Each row has a hidden stage along a path, written after it and counted from one end. A new block has a new path.
[ -32  -46  -70  116   95   95   46  -77  -94  156  -78 -265 -197 -173
  -21 -118  -12 -140  177   49 -139 -127  -49  163  -91    4   86   31
 -153   35  -92 -132   21  -87 -132  -50  215  -74   91  -83  -80] -> 10
[ -71   46  -11  193  110 -156 -162  -15  -89  -16  -26  143  218   28
    4  139  -23  -22  -66   80   43   79   90 -207    0  -86   11  176
  293   68  126   45   78  100  -12  -44  206   68 -115   86   -2] -> 14
[  56  -62   76  158  -15  156 -178 -137  -13   41   66 -273   11  258
  -77   18   52  111   45  -43 -115  -52  170 -175  -23  -79  -56   93
  -32  -53 -113   19 -153  -13 -122  103  -41   93 -114 -122   86] -> 17
[ -52   -4  -30  -54   96    8   61  -18   66  -47   50    1   30  -45
   36  -13  -16  -85   17   37  -90  -76  -20  -19  -13 -107  -49   51
   55   48  -13  -30 -108  -37  -21   20    4  -77   47   49   28] -> 5
[  44 -299   42  329  195 -273 -157 -276 -113   42 -150   42  178  -64
   57   61  -83  -61  -38    3   32  -92   23  -93  171  -99    4   34
  137  175   -9  274  -16   35  159 -188  253  -11 -247  -35  221] -> 13
[  23   97  -67  -45   30  173  214  -64  -19  206   97  -98   -8  -92
   10 -103  184   30  -60   98 -140   74    2   19  -73 -107  -95   24
 -115 -129  -75  -73  -53  -88 -108  135 -151 -194  191 -169   56] -> 12
[  26 -115  -70   34   37   20  -65   16   68   62  -42  -34  -12  -79
   59    4  -71   -3  101   21 -120  -90  -58  -16 -111   24    8  -13
   -8   23  -37   13  -54   27   37  -19  -73   67    9  -42   59] -> 30
[ -80 -278   82   84   22  -36 -236 -112 -118  -14 -156 -179 -227  -33
  110 -131 -115   95   88  -28 -180 -240 -145  141  -17   54  100 -137
  -40  -85 -255  -98 -167    1  167  -48   -6  129  -37 -118  106] -> 19
[ -32  -46   54  217   10  -68 -106  -15  -85   35 -110  -20   25   58
   32   73  -14   -9   66   -2   46    3   62 -115  -79  -25   42   74
  138  -13   69  100  -21  108   38  -47  112  107  -82  -38  -10] -> 18
[ -68   11   -6  -72   87  -10   63  -14   45  -63   41    1   -2  -32
   47  -12  -18  -88   21   37  -80  -82  -21    7  -18 -139  -71   60
   66   37  -46  -43 -142  -17    5   30   16  -61   31   51   11] -> 3
[   8  -27 -149    4   80   18   22   49   76  110   22   81  123  -85
   30   87   -4   -4   34   50  -53   48   15 -174 -162  -17    7   90
   96  104  113    3   47   69  -47   41  -49   48  -49  -12   29] -> 33
[ -41  -87   92   62   -5   -7 -146   11  -50    2  -75  -76  -81   35
   65  -13  -26   69   66   16  -54  -87  -14    6  -84   -4   43  -24
   84  -81  -94    4  -95   79   61    3  -16  140  -35  -65    7] -> 20
[ -36  -35  -58   21  104   32   32  -53   47    1   46  -23   -1  -45
   36  -38  -16  -65   -8   54 -123  -71  -14  -48  -10  -45   -6   35
   15   45    5  -35  -49  -52  -33    4   15  -62   23   17   61] -> 9
[ -23   77  -23  -41   59  134  144   42   50   43  135   -4 -145    8
   57  -46   51  -31  -43  130 -113   16  -53  -93  -53   13  -46    8
  -55  -98   95  -45   -7  -18  -62   47  -43  -36   63  -20   23] -> 11
[ -77 -161  -47   96  143 -155 -105 -172 -103    5 -153  -93  165 -182
  -10  -10  -72  -98  110  -55  -65 -140  -32  109   38 -167   29   77
  106  165 -159  -47 -112  -69   13  -65  205 -119   20    2   36] -> 5
[ -81   75   79 -243   10  206  -56  107   51  -17  166  -91 -129  104
   25  -94  110  198  -61  115 -146  -44   72  -47 -171  -30   56  -14
  116 -126 -134 -209  -73   58 -132  227 -207  155  -14  -57  -52] -> 18
[  38 -232   61  171   59 -171 -452 -119 -134  -39  -78  -53  159   27
   -6  147 -200  106   98  -32 -130  -80 -196  -77  165  -23 -126   20
   53  -63 -154   45 -134    3  116 -126  163  121  -70  -20  179] -> 29
[  88  142  -18  279  -15  154 -230  -35  126  -32  128 -128 -159  274
   15  -46  -79  -40  -64  155 -278 -162  234  -46  -20  -35 -152  146
  -97  -50 -188  -36  -78   18    0   19 -109  183  -84   61   67] -> 17
[ -29  -22   87   34  -25   -4 -129   76   -3   -8  -54  -29   29   66
   33   57    1   65   85    3   14  -25   50  -70 -134  -28   35   32
  169  -56   -8   51  -76  118    7   29  -27  153  -29  -31  -43] -> 22
[ -81  -73    7    2   80  -53   10  -57  -36  -47  -35  -50   42  -48
   18   27  -44  -82  100  -38  -34  -61  -85  -23    8 -110  -35   52
   62   34    2  -20 -141  -37    2  -19  121  -81   41   17   18] -> 4
[ -79   -3   40   49   14   -1 -106   26  -34   -9  -20    9   55   78
   31   38   33   80  -10   21   -8   10   82 -138 -115  -45   59   64
  197  -27   25  -20  -40   94  -16   69  -23  111  -60  -21  -14] -> 18
[ 220  110 -126 -288   75  353  389   86  397  232  303  -25 -258 -126
  132 -238  165   -7 -133  299 -296 -123  123  143 -207  -51 -152  -93
 -261  -12 -197   44  -24  -11  -57  190 -548  -33   64 -124  115] -> 31
[ -20  -21  -44 -128   54  190  135  -47  191  -42  122 -150  -79   47
   22 -110   36  -57   32   -5 -183 -162   82   -7  -91 -114  -38   25
  -69   61 -103  -85 -206  -89  -83  134 -200  -78   44   -5   50] -> 4
[  21  -97 -132   58   65   18  -39    2   64   90  -25    5   13  -92
   56   27  -71  -22   69   37 -130  -56  -47  -69 -117   22   -1   27
  -13   67    8   -7   -9   27   26  -14  -54   53  -20  -30   72] -> 32
[  13  -56  -52   43   22   -1  -55   68   66   52  -45   14   75  -45
   35   76  -44  -12  112    5  -33  -19   -7  -94 -143    6   18   40
   89   35   61   58  -21   70   -3   -8  -34   78    1  -14    3] -> 29
[  33    8 -103   70   31   12    0   84  121   68   -6   75  156  -19
   21  119  -11  -43   72   21   -2   38   81 -183 -173  -23   -2  108
  131   91  146   99   20   91  -38   12  -58   67  -25   21   -1] -> 30
[  10   24 -142   63   92   32  223  -72   83  117    4   42   14 -169
   93 -105   55 -134  -63   94 -129  -42   20   52  -55  -88  -47   27
  -57   46  -13   24  -31  -68   36    1 -117 -194  132  -35   95] -> 9
[   3  -82   24   27  -15    2  -99   64   49   17  -72  -36    8  -16
   56   29  -43   25  122   -7  -45  -75  -17  -16 -131    4   28  -10
   81  -29  -32   54  -88   76   40   -7  -70  107   20  -35    1] -> 26
[ -64 -295  -16  283  221 -304 -192 -250 -270   99 -287  -78  206 -276
  -25   47  -96 -109  137  -48   53  -97  -70   73   94 -101  142   69
  170  230  -61   73   50  -14   26 -207  489  -76 -115  -43   39] -> 10
[ -81  -36   28 -110   87   -5   34  -44    7  -76   43  -44 -105  -35
   69  -58  -39  -53   22   49 -131 -131  -92   75   21 -131  -91    8
    3  -15 -138  -92 -189  -34   48   30    9  -44   28   19   36] -> 2
[ -50  -69   79   66   -1    4 -138    3  -69   14  -64  -81  -77   38
   52  -16  -13   70   57   21  -55  -69   -4   -9  -87   -7   47   -7
   84  -81  -80  -22  -80   73   37   14    4  128  -34  -69    0] -> 19
[ -48   16   39  111   21   -5  -77   18  -39   23  -28   -1   50   78
   20   56   36   33    9   31   20   27  105 -148 -111  -47   43   91
  176  -12   62   35  -10  101  -29   34   37  104  -78  -21  -27] -> 17
[ -61 -210  -36  236  107 -119 -137 -170  -96  -14 -120  -40   11  -51
   51    1 -124  -68   42  -31 -104 -112 -110  -57   87    5   31   12
    9   52    2   11  -67  -53  101 -132  174  -33  -46   -6  141] -> 11
[  -3 -179 -157  195   89 -114 -125  -76  -41   84  -98   72   97  -91
   61  112 -139  -31   66  -13  -96   -6 -127 -164  -29   25  -34   62
   16   83   82   26   -1   32  116  -95   79   47  -81  -24  145] -> 34
[ -49 -150  104   -2   -5   10 -215    5  -31  -37  -74 -123  -77   48
   52  -28  -49  116   92  -18  -85 -143  -21   18  -91    4   76  -50
   96  -64 -153  -40 -137   67   49   27  -50  173  -50  -65   18] -> 22
[ -43  -62  -51    6  105   26   14  -66   32   -9   32  -49  -31  -62
   42  -57  -36  -64   13   43 -148 -104  -56   -3    6  -39   -9   13
  -15   32  -37  -61  -75  -71  -15   -9   20  -71   43   14   72] -> 8
[ -11  -12 -104 -197   32  173   31  108  192   45   96  -24   11  -44
   39  -48   39   80   27   52 -159  -68   59  -63 -241   -6   61    1
   65   49  -51 -119  -48   29  -99  167 -279   78   28  -27    1] -> 30
[   0 -293    4  -18   22   42 -187  -70  -13   35 -107 -210 -244 -133
  105 -147 -151   65  158  -12 -274 -276 -242  212  -29   89   35 -182
 -180  -86 -298 -111 -181  -59  139  -53  -99   84   62 -129  132] -> 28
[ -41  -17  -76  -41   98   79   68  -41   72    6   59  -56  -79  -86
   53 -106  -16  -70   -8   80 -187 -120  -37   49  -33  -43   -9    3
  -50   22  -75 -106  -74  -82  -29   25  -51  -85   82    9   54] -> 8
[ -40    0   67   92   -3   -9  -96   40  -35   17  -46  -17   23   75
   29   53   21   45   40   23   23    4   82 -105 -118  -37   40   61
  168  -40   24   45  -36  114   -4   28   17  127  -59  -34  -33] -> 19
[ -74  -80  -15   49  103   11  -77  -57  -48   -4    9  -60  -76  -25
   34  -41  -44   -8    4   60 -130  -82  -62  -45   -3   10   49   15
   29    1  -16  -99  -20  -25  -25  -13  100   21  -30   -3   43] -> 12
[ 121  292   75 -121   -1  160   96  236   69  184  145  -50  -16  -36
  -46   60  149   -1   85  229   28  111  122   40 -206  -93 -111  112
   67 -115  -13   76   91  140 -228   95   -4   92   93  -47 -210] -> 26
[ -39  -14   72   76  -21  -11 -110   60  -23    6  -68  -21   16   63
   41   49    5   47   67    9   18  -16   62  -75 -136  -29   43   41
  164  -51    7   50  -60  119   18   21  -11  138  -33  -31  -42] -> 21
[ -52   75  -36  -48   89   -4  105   26   96  -50   65   63  122  -15
   18   47   21 -108    5   41  -10   -8   71  -94  -59 -152  -57  122
  150   92   75   18  -76   10  -60   45   12  -74   25   86  -23] -> 4
[  35   50  -79   66   19    2    7  118  126   58    0  105  182   -4
   17  144    1  -46   71   32   38   69  101 -197 -183  -33   -9  122
  175   79  177  130   34  117  -47   12  -49   78  -19   36  -32] -> 29
[  43 -238   69 -180   63  126 -165  -48  -10   70   47 -258 -194  -76
   23 -107  -53  162  129   39 -246 -195 -204  134  -14   36   -9 -153
 -150 -107 -298 -119 -146  -51  -29   48  -75   98    4 -163  101] -> 29
[ -93 -125  -66  -12   48   37   36  -77   64  -76  -11  -56  -28  -20
   69  -59  -64  -59   49  -66 -158 -129 -106  -39  -14  -32   -5  -21
  -36   10  -12  -82 -196 -103   51   14  -86 -103   93    9  112] -> 6
[ -75  -45   17  -92   90  -12   48  -55   16  -68   28  -40  -83  -51
   71  -59  -37  -65   24   38 -124 -136  -83   75   15 -133  -82    9
    5    4 -131  -73 -185  -38   56   24    0  -60   30   15   46] -> 2
[ -50  -94   94   78   73  -48 -191  -53 -106    1  -29  -56   14   53
   14   28   -8   90    6   39  -27  -42   21  -82  -13  -45   46   36
  155  -18  -57   -2  -34   73   -9    7  112  129 -131  -45   27] -> 17
[  28  -41  -13   46   34  -33 -111   63   71   27  -29   35  178   -2
    6  120  -26   13   88    8   11    2   63 -134 -119  -46    5   81
  179   65   52  105  -21   97  -28    4  -13  104  -49   10   -4] -> 28
[ -64  -49   -9  -90   95   10   40  -48   42  -59   33  -49  -56  -63
   55  -64  -36  -68   31   35 -136 -137  -72   64    4 -109  -50    7
    4   25 -112  -80 -158  -56   17   22   -7  -69   50   24   43] -> 4

Each row has a hidden stage along a path, written after it and counted from one end. A new block has a new path.
[-473  155   80 -250 -268  634 -434  -89 -370  -32 -351 -394  311  195
 -274  -51 -305  -43 -195  300  293 -205    4  -23  113 -201 -401  -27
   89 -337 -270 -191   71  110  140   27  195   17   83   88 -428] -> 16
[-356   39   95  -91 -261  235  100   90 -101 -309 -562 -185   77  -35
 -247   36 -183  -74  -98   63  -31  -22   46    8 -247  -86 -352 -103
  -87 -314  259 -232  -89 -123   30  344  239  -37   73   16  -21] -> 6
[  61  292   65 -235    6  141  184  105  -21 -306 -232  288  -95 -484
 -172 -106   79  157 -275  129   -4 -176  345  -15 -209  154  111  -26
 -289  -95  209 -143  -33  -30  -97  300  136  -33  119  -89 -216] -> 2
[  97  625 -288 -520  296  175 -563 -339  -13   74  235  130 -170 -144
   30 -380  421  103 -546   73  354  358  345  341  497 -319   76   97
 -453  101  -79  656  -74   66 -258  223  441  -79 -334 -264 -214] -> 17
[-339 -567   53  303 -416  -70 -182 -228 -210 -205 -142 -453  431  537
 -354  474 -118  -20  330 -133  185   97 -295 -237 -157  -94 -360  -40
  537  -31 -280 -151  174   50  293 -393 -394  297 -274 -144  246] -> 16
[ 138  339 -141 -159  245 -467 -180 -239 -139  371  552 -118 -196  159
  169  -63  395   60 -144 -142  267  585  233  127  355 -203  305  -24
   74   70   20  530  179 -210 -191 -225  102  138 -321 -305    2] -> 19
[-145  180  -35  111  -75 -176  507  -11 -283   22 -246 -375   34 -151
 -297  445 -155   62   -6 -197   66  205   81  -74 -459   45  -45  -34
  130    2  223 -412   19 -287   16  146 -164   28  147 -445 -102] -> 3
[-227 -544  300  316 -349  190   83  254   49 -502 -515    6   92  132
 -227  178  -68 -119  356  -87 -221 -344 -277 -130 -484   43 -173  -70
  256 -330  251 -328  110    1  154 -106  -20  165   20  499  320] -> 4
[ -15  184 -190   76   99 -407  281  -97 -154  180  431 -205 -100   14
 -163 -127   99  199 -152  -93   68  336  103  134   20  155  190 -153
  182    7  261  -11  150 -283 -195  101  227  -21   72 -102 -241] -> 11
[ 155   44 -183  140   46  -98 -392 -355  -58  164  338 -155  -43  241
 -211   82  325  155  -22 -251  184  241 -145  158   88 -204  106  188
  308  178  -92  128  186   66  -34 -253 -114  115 -263  -93   44] -> 16
[-194 -463  -96  107 -215  361 -440 -140   41 -467 -180  -27  302  310
 -320   30  105   -1   44  -49  133 -214 -249   74  -47  -31 -289  -18
   35  -65 -295   99  -21  228   70  -77   20  166 -233  205   65] -> 14
[  21  433 -243 -362  217  -73 -191 -238   -2  -67  347  174 -157 -239
  -56 -441  300  198 -440  132  209  329  336  241  382  -31  130  -59
 -312  113  160  475   10  -31 -258  289  494 -107 -209 -131 -181] -> 14
[ 230  152 -174   88  105 -420  228  -43  145 -172  236  237 -331 -321
  -36  -56  298  171  -63 -234  -84  222   97  197 -204   99  353   18
 -159  289  491   98  -11 -177 -247  178  160  -45 -150  -69  230] -> 6
[  44  226  189 -168  154   48  422  112 -158 -135  -97   98  -28 -394
 -264  -18  122  254 -191  112   33  -44  350 -123 -156  254  125  -97
   97 -331  152 -194  240  -79  -42  155   49   54  277 -109 -383] -> 0
[  -2  313   69 -544    0 -212 -238  137 -166  122  281  143   -6  120
  388 -385  175  -39 -339  310  261   85  550  -30  472   51  222 -322
 -342 -349 -239  484   -5 -199 -227  -85  243  205 -109 -161 -377] -> 21
[-151 -645  141  282 -498  -76  -13   72  155 -700 -183  188  161   69
 -266   17  -66   96  276   16 -178 -332 -208 -146 -330  247 -114 -115
  168    3  179 -268   60  109  106  -54  -66  139 -145  374  372] -> 9
[ -51  230   84 -522 -375  326 -665  -35 -182 -207 -335 -101  162   80
  245  159 -111  -50 -149  130  360 -284  163    0  106 -204 -105   44
 -431  -41 -467  -23 -204  173  -75  -32 -227  169 -200 -325  -60] -> 23
[-187   12 -129   62 -263  -50  226   10 -186 -340   17  -76  115 -322
 -227  132 -331  200   -5   70  104 -254    3  -21 -346  314  110  -79
 -105  338  126 -437  -37  -26  -57  138  -12  -57   95  -87 -123] -> 10
[ 245  444 -111 -287   57 -251 -322  -88 -212  343  407  -82 -133   68
  298   26  196   78 -189  -72  325  113  246  121  207  -90  405   20
 -157  106 -247  187   29 -114 -244 -237 -132  168 -139 -351 -235] -> 21
[ -33 -363 -139  259  -62 -191  -46  -89  -55 -253  358   22  122   84
 -148  101   87  132  197 -107  128  -97 -168   -1 -109  221  216  -73
  170  273  -79   57  154   46  -27 -302  -87  168 -188  133   98] -> 14
[ 106  182 -206  -61   30  -56 -331 -207 -193  165  320 -126   49  110
  -23  128  149  103 -118 -110  329   45   47   99   76  -62  221   72
  -11  230 -321  119   45   11  -88 -256 -164  151 -177 -274 -196] -> 18
[-217 -464   41  232 -438  279 -187  -21   85 -552 -453  -77  201  190
 -393  140  -79   15  145 -104  -90 -281 -324   26 -364  -10 -360   19
  119 -109   51 -327  -54  138  105   99  -45   80  -86  251  232] -> 9
[ 161   44   -1   94  411 -338  400   -8   64   42   72   -6 -237   -1
 -144   68  571   55  -35 -370  -59  550  131  124  -93  -46  130  -72
  172 -308  360  352  196 -291 -164   78  156  130  -65 -135  103] -> 1
[ -45  -39 -109    8  200 -448   90  -90  -18   52  511   -2  -93  179
  -22 -305  348   90  -85  -40   73  462  148  101  294   75  166 -246
  157 -138  206  493  219 -233 -184  -48  382   99 -183   75  -25] -> 14
[  16 -132 -283   85   71  -10 -182 -200   54 -268  216   40   35   26
 -210  -31  245  134  -67 -169  147   65 -110  226  -11   54   63   -5
  -94  228  -38  229  -16   62 -139   36  126   47 -224    8   39] -> 13
[ 242   77  -52   -8   72 -330   64   29  278 -293  233  464 -380 -287
   22 -381  403  163 -115  -80 -187  114  152  202  -33  101  331  -38
 -192   81  551  236   33 -103 -265  210  368  -47 -171  239  248] -> 7
[   3 -241    7  373 -221 -366  162  -83  -18  -79  196 -159  -53  138
 -280   84   40  189  198 -200 -122  101 -204   -1 -255  111   78  -16
  479   42  339 -315  231 -116    0  -96  -65   62  -15  148  181] -> 10
[ 227 -155    9  318  523 -393  421 -111   82   42  166 -108 -259   67
 -209  301  688  103  208 -593  -53  643 -106  142 -180  -91  181   43
  461 -204  379  363  368 -220 -108 -131  -18  188 -146  -72  335] -> 0
[ 152  176 -312   81  202 -259   77 -118 -115  139  599  -16  -96  -72
 -131 -149  202  251 -181 -116  150   88   56  222   22  231  393  -67
   31  217   30   61  108 -127 -258  -24  151   12   41  -35 -345] -> 13
[-149   27  -79 -105 -297   79  -46  -98  -33 -531  -56  142   74 -379
 -230  -71 -193  230 -106  189   84 -231   74   -8 -152  202    2  -19
 -217  320  156 -231  -53  135  -35  237  111  -95  -84  -13   25] -> 11
[-236 -122  397 -338 -448 -143 -427   31 -152 -102 -288 -258  127  486
  301   98  -16 -183  139  119  152  167  131 -222  262 -288 -264 -162
  125 -495 -131  161  103  -62   66 -232 -123  308 -305 -118  302] -> 23
[-105 -294  -89  204  124 -412  123  -39  -69   71  444 -154   38  410
  -99 -125  291   28   74 -144   52  350  -37   60  152  110   94 -276
  350 -231   69  352  246 -241 -105 -210  218  196 -125  151  -38] -> 14
[-185  -25 -140   38 -106  166 -142 -178    3 -290 -191 -177   15   15
 -291   39   40   66  -56 -140   59  119 -158  206 -124 -140 -226   51
  -18   41  189  -28  -32   26  -57  247  212  -68 -136   26  134] -> 10
[ -22 -434  172  217 -346 -259  137  157  192 -588  -51  339  -60 -120
 -102 -108   42   96  228   18 -246 -228  -51 -114 -298  255  114 -128
   78   20  422 -159   97  -13    0  -13   62   86 -128  388  405] -> 7
[ 240  309  -84   21  617 -344  607   45 -123  271  320  -70 -254 -191
 -135   58  503  184 -164 -316   61  471  264  159  -89  155  374 -111
  155 -265  252  230  261 -354 -266   71  151   89  190 -235 -328] -> 0
[-135  -17  -95  245  369  424  270   -2 -255   21 -373 -530   78   33
 -376  617  131  -47  128 -502  185   83 -312  218 -489 -135 -102  117
  222 -217  -58 -146  123  -87  -16  -14  -90  100  194 -103 -162] -> 0
[ 130   27  -33   59  -35  -47  -79 -119  243 -408 -199  240 -267 -253
 -152   16  310   75    7 -235 -120  146  -48  182 -240 -167   33  173
 -147  176  477   89  -38   32  -94  219  133  -48 -286   50  492] -> 5
[  23  136 -132  171  -83 -275  323   47 -171   43  291 -116  -82 -160
 -182   -6 -111  226  -60  -67   -6  -82   21   74 -280  297  297  -88
  128  141  252 -406   93 -203 -158   68   47  -36  227   11 -277] -> 9
[-217  122  -29 -291   29  158 -266  -36 -135  -99  120   33   77   56
  -26 -350   87    9 -244  251  217   30  215   63  321  -17  -23 -179
 -135 -213  -83  348   76  -12  -91   28  411   51 -106  124 -270] -> 16
[ -42 -250  142 -134 -182  -74 -455  -20   26 -283  118  220   66  197
  158 -126  204  -40  100  122  139  -59   81 -101  218  -61   87  -94
  -13  -73 -150  393  129  101   15 -347   18  258 -394  172  245] -> 19
[ 182   22 -130   34   52 -110 -241 -204  250 -325  268  316 -282 -203
 -112 -301  379  222  -65 -120  -60  118  -56  269   53  -34  201  116
  -67  250  411  249   97  107 -192  138  317  -78 -295  269  323] -> 11
[-321 -774  160  337 -525   90 -104   41    7 -703 -177   18  327  162
 -306  134 -224   60  406   75  -55 -438 -338 -215 -312  241 -180 -115
  308   29    2 -314  153  198  209 -234 -125  180 -141  449  332] -> 12
[  95    5 -184  324   21  -54  203  -11  -53  -71  -69 -167 -113  -92
 -235  372   73   62   99 -422   -8  -30 -228  196 -535   27  170  128
   49  220  200 -301  -35 -127 -109   28 -136   25   43  -78   69] -> 5
[-172  369  102 -217  -86  440   92   -8 -197 -147 -605 -174   38 -265
 -364  138  -97   63 -263   55   76  -61  175   -2 -272 -128 -276   81
  -69 -293  129 -363  -22  -29   53  357   76  -67  203 -210 -282] -> 2
[ -68  361   64 -587 -150  357 -630   62 -229  154 -263 -250  109  383
  280  -90   67 -164 -347  108  335  -85  241  148  325 -289 -168  -94
 -357 -532 -502  185 -167  -40 -187   38   67  196  -27 -215 -423] -> 23
[-457 -632  201  130 -508  377 -449  -93 -113 -511 -405 -206  446  426
 -312  191 -180  -88  288  113  122 -266 -295 -221  -83 -112 -469  -46
  333 -205 -271 -110  137  243  313 -286 -124  238 -254  277  246] -> 16
[  62  391 -179 -228  148 -108  282  190  -29  -22   83  184 -163 -240
  -37 -357  160   87 -459   59   -7   14  393  215  -53  231  206 -239
 -436 -205  212   70 -168 -308 -334  425  432  -60  210  -85 -490] -> 6
[ 373  244  -17 -336  -61 -568 -351 -131    9   23  397  149 -206   26
  462   50  361  103  -55 -132  234  262  301   37  262  -70  414    1
 -253  227 -101  378  -14  -58 -270 -210 -251  232 -428 -463  265] -> 23
